Below is a small trained network, with its code and all its weights. Each question gives an input and a class and asks what happens when units are switched off, that is, made to give their printed mean instead of their output.

import numpy as np


def w(rows, s, z=0):
    codes = np.array(rows[::2]) - 128.0
    scale = np.full(codes.shape[1], s)
    scale[-1] = z or s
    return codes * scale


def f(y):
    return y / 2 * (1 + np.tanh(0.7978845608 * (y + 0.044715 * y**3)))


def log_softmax(a):
    a = a - a.max(-1, keepdims=True)
    return a - np.log(np.exp(a).sum(-1, keepdims=True))


def net(x, mask):
    res = np.array(x, float).reshape(1, 5) / 4 @ E
    y = f(res @ A[0][:, :-1].T + A[0][:, -1])
    res = res + np.where(mask, y, B[0][:, -1]) @ B[0][:, :-1]
    return log_softmax(res[-1] @ U[:, :-1].T + U[:, -1])


A, B = {}, {}
E = w([
[124,131,131,132,120,129,135,127,134,129],'x0',
[122,229,104,92,114,223,106,126,116,124],'x1',
[119,112,9,147,46,105,41,119,150,130],'x2',
[122,129,125,123,133,126,128,124,131,132],'x3',
[50,137,119,179,146,125,139,50,66,12],'x4',
],0.014)
A[0] = w([
[144,95,107,145,106,83,109,158,166,147,179],'N0',
[105,147,158,160,179,132,169,116,91,80,151],'N1',
[113,135,162,141,152,113,156,122,106,89,155],'N2',
[105,124,84,152,105,100,96,97,120,95,123],'N3',
[108,155,161,122,162,160,156,108,91,103,121],'N4',
[129,121,151,151,163,114,169,110,109,96,167],'N5',
[130,42,142,153,140,61,139,122,134,135,255],'N6',
[144,136,94,106,91,139,90,162,158,170,123],'N7',
[92,124,74,170,107,121,93,74,93,74,89],'N8',
[146,112,92,102,75,120,88,164,190,182,155],'N9',
[125,250,110,86,120,243,101,125,121,122,188],'N10',
[163,126,182,80,150,144,144,164,151,185,194],'N11',
[160,131,179,80,164,140,174,173,134,172,194],'N12',
],0.011,0.0085)
B[0] = w([
[158,60,137,121,109,95,127,165,149,186,189],'N0',
[118,94,190,142,188,150,153,85,90,142,196],'N1',
[103,81,182,166,170,128,127,76,110,122,176],'N2',
[109,140,125,149,78,70,137,193,179,105,184],'N3',
[121,137,165,91,162,189,199,99,69,112,176],'N4',
[99,101,182,176,171,134,113,96,120,110,182],'N5',
[108,54,190,215,139,15,93,125,151,166,225],'N6',
[191,135,64,54,94,161,66,104,99,142,192],'N7',
[66,188,146,151,69,94,135,203,162,47,202],'N8',
[203,93,75,88,116,127,89,95,102,184,218],'N9',
[144,232,87,2,99,204,165,136,60,76,250],'N10',
[97,186,110,147,61,70,108,191,195,62,216],'N11',
[55,198,133,183,85,68,110,190,195,34,214],'N12',
],0.0081,0.02)
U = w([
[85,117,139,184,108,72,106,176,185,119,246],'0',
[94,193,103,113,94,138,140,186,135,79,180],'1',
[107,61,162,162,188,116,131,15,105,144,110],'2',
[112,136,147,103,169,202,179,54,68,127,1],'3',
[169,43,104,123,114,104,110,138,130,255,144],'4',
[186,136,71,77,111,179,82,97,98,185,19],'5',
],0.0092,0.002)

Each question gives the input, the list of numbers given to net, and the class t.
The units are the neurons (one row each of A and B). Each row of codes is followed by its name. A weight is (code - 128) times the scale printed after its matrix; where a second scale follows, it is the last column's (A, B and U).
mask holds one flag per neuron, in row order. A switched-off neuron (its flag False) gives its mean, the last column of its row in B, instead of its output. The means were averaged over made-up inputs and are rounded, as every weight is.
A unit's drop is (log p(t) with every unit on - log p(t) with that unit switched off) / (log p(t) with every unit on - log p(t) with every unit switched off).
The circuit of an input: a set's keep is (log p(t) with only the set's units on - log p(t) with every unit switched off) / (log p(t) with every unit on - log p(t) with every unit switched off). Starting from the 12 units with the biggest drops (on a tie, the unit counted first), units are removed one at a time, each time the one whose removal leaves the highest keep (on an exact tie, the one counted first), for as long as the keep stays at least 0.8.
circuit, biggest first: the units of the circuit, biggest drop first
most important unit: the unit with the biggest drop
top k neurons: the k neurons with the biggest drops, biggest first
drop of u: that unit's drop, to one decimal
input [0,-1,5,8,0], class 4: circuit, biggest first	(N12 N11)
input [6,1,-4,6,2], class 3: most important unit	N6
input [-8,-3,0,0,1], class 2: circuit, biggest first	(N11 N12)
input [2,7,4,8,0], class 5: circuit, biggest first	(N12 N11)
input [5,-8,4,5,0], class 4: top 3 neurons	(N12 N11 N0)
input [4,-1,8,3,0], class 4: top 3 neurons	(N12 N9 N11)
input [2,-1,2,-8,6], class 0: top 2 neurons	(N8 N10)
input [7,0,4,4,-6], class 4: top 2 neurons	(N10 N0)
input [0,1,4,-7,-4], class 5: top 2 neurons	(N6 N7)
input [-6,3,8,2,-6], class 5: drop of N3	0.0
input [2,-5,2,-1,-6], class 4: drop of N9	0.2
input [-7,6,1,-7,-5], class 5: drop of N7	0.4
